Below is a small trained network, with its code and all its weights. Each question gives an input and a class and asks what happens when units are switched off, that is, made to give their printed mean instead of their output.

import numpy as np


def w(rows, s, z=0):
    codes = np.array(rows[::2]) - 128.0
    scale = np.full(codes.shape[1], s)
    scale[-1] = z or s
    return codes * scale


def f(y):
    return np.maximum(y, 0)


def log_softmax(a):
    a = a - a.max(-1, keepdims=True)
    return a - np.log(np.exp(a).sum(-1, keepdims=True))


def net(x, mask):
    res = np.array(x, float).reshape(1, 7) / 4 @ E
    y = f(res @ A[0][:, :-1].T + A[0][:, -1])
    res = res + np.where(mask, y, B[0][:, -1]) @ B[0][:, :-1]
    return log_softmax(res[-1] @ U[:, :-1].T + U[:, -1])


A, B = {}, {}
E = w([
[106,123,144,112,128],'x0',
[144,130,99,144,113],'x1',
[125,127,132,125,129],'x2',
[68,251,149,160,103],'x3',
[146,133,120,140,132],'x4',
[195,128,252,108,35],'x5',
[171,183,59,21,134],'x6',
],0.014)
A[0] = w([
[89,107,161,80,154,106],'N1',
[126,132,167,137,108,78],'N2',
[129,171,127,133,113,79],'N3',
[126,129,66,135,167,123],'N4',
[150,135,120,161,129,122],'N5',
[147,140,162,128,75,106],'N6',
[154,133,153,119,73,56],'N7',
[172,168,92,50,125,21],'N8',
[134,139,181,101,132,102],'N9',
[108,209,132,150,111,154],'N10',
[149,171,92,5,76,78],'N11',
[129,138,115,87,128,29],'N12',
[153,90,99,92,116,110],'N13',
[107,120,93,135,94,65],'N14',
[158,127,156,108,96,99],'N15',
[78,130,94,156,174,97],'N16',
[125,180,142,143,150,144],'N17',
[99,123,96,124,186,85],'N18',
[78,241,142,130,111,146],'N19',
[197,129,197,119,73,76],'N20',
[110,183,122,150,91,138],'N21',
[75,69,162,222,96,2],'N22',
[157,66,131,114,146,137],'N23',
[128,76,135,170,113,98],'N24',
[153,77,123,104,135,140],'N25',
[105,137,106,102,180,72],'N26',
[155,166,114,77,140,12],'N27',
[179,33,122,102,164,120],'N28',
[171,136,159,88,58,82],'N29',
],0.017,0.0038)
B[0] = w([
[136,105,132,130,116,151],'N1',
[128,124,91,149,149,170],'N2',
[122,162,153,101,100,160],'N3',
[149,70,109,129,100,220],'N4',
[133,115,147,94,136,143],'N5',
[132,73,81,125,147,197],'N6',
[99,66,85,150,120,191],'N7',
[155,187,174,156,201,210],'N8',
[149,108,109,141,132,176],'N9',
[91,137,163,85,58,207],'N10',
[150,198,144,165,202,242],'N11',
[123,155,132,145,171,156],'N12',
[77,191,197,91,106,181],'N13',
[119,131,111,122,125,144],'N14',
[150,61,74,199,123,187],'N15',
[150,48,43,172,123,225],'N16',
[126,88,161,104,81,173],'N17',
[130,55,81,156,110,213],'N18',
[111,122,176,74,72,241],'N19',
[121,80,73,147,131,251],'N20',
[58,138,190,69,63,186],'N21',
[215,247,167,144,255,227],'N22',
[58,127,178,68,57,195],'N23',
[164,193,187,135,174,183],'N24',
[90,165,207,59,76,186],'N25',
[165,72,53,185,136,193],'N26',
[140,215,148,160,181,178],'N27',
[59,148,160,92,29,234],'N28',
[150,64,22,172,110,223],'N29',
],0.0089,0.019)
U = w([
[79,144,174,64,30,206],'0',
[121,70,5,163,127,9],'1',
[142,207,155,148,229,194],'2',
],0.013,0.0011)

Each question gives the input, the list of numbers given to net, and the class t.
The units are the neurons (one row each of A and B). Each row of codes is followed by its name. A weight is (code - 128) times the scale printed after its matrix; where a second scale follows, it is the last column's (A, B and U).
mask holds one flag per neuron, in row order. A switched-off neuron (its flag False) gives its mean, the last column of its row in B, instead of its output. The means were averaged over made-up inputs and are rounded, as every weight is.
A unit's drop is (log p(t) with every unit on - log p(t) with that unit switched off) / (log p(t) with every unit on - log p(t) with every unit switched off).
The circuit of an input: a set's keep is (log p(t) with only the set's units on - log p(t) with every unit switched off) / (log p(t) with every unit on - log p(t) with every unit switched off). Starting from the 12 units with the biggest drops (on a tie, the unit counted first), units are removed one at a time, each time the one whose removal leaves the highest keep (on an exact tie, the one counted first), for as long as the keep stays at least 0.8.
units of the circuit, in order: the units of the circuit, biggest drop first
top k neurons: the k neurons with the biggest drops, biggest first
drop of u: that unit's drop, to one decimal
input [-2,-7,7,-6,5,0,7], class 2: units of the circuit, in order -> [N8]
input [-6,-1,-3,-3,-2,4,-5], class 2: top 2 neurons -> [N22; N24]
input [7,-3,-5,-8,0,0,7], class 0: top 2 neurons -> [N28; N23]
input [-1,-4,1,-3,8,-6,7], class 2: top 3 neurons -> [N8; N11; N27]
input [-4,3,1,-5,-6,3,-5], class 0: top 4 neurons -> [N28; N23; N11; N8]
input [-1,6,-4,6,-2,8,-8], class 1: top 4 neurons -> [N20; N29; N6; N7]
input [2,3,2,5,8,8,8], class 1: top 2 neurons -> [N29; N20]
input [2,-4,-4,-6,4,1,-5], class 0: top 2 neurons -> [N28; N23]
input [-7,1,-5,-6,-3,7,-4], class 1: top 3 neurons -> [N20; N29; N15]
input [-3,5,-2,-2,1,5,6], class 2: top 2 neurons -> [N11; N8]
input [-7,5,6,2,8,6,7], class 2: top 4 neurons -> [N11; N8; N27; N16]
input [1,8,4,7,-1,-5,6], class 0: top 2 neurons -> [N19; N10]
input [-7,-6,6,3,4,4,-8], class 2: drop of N22 -> 0.6
input [-6,8,-6,-1,-3,4,-7], class 2: drop of N22 -> 0.9
input [7,-8,8,-2,4,-6,-8], class 2: units of the circuit, in order -> [N22]
input [-3,-1,1,5,-4,6,-3], class 1: drop of N20 -> 0.3
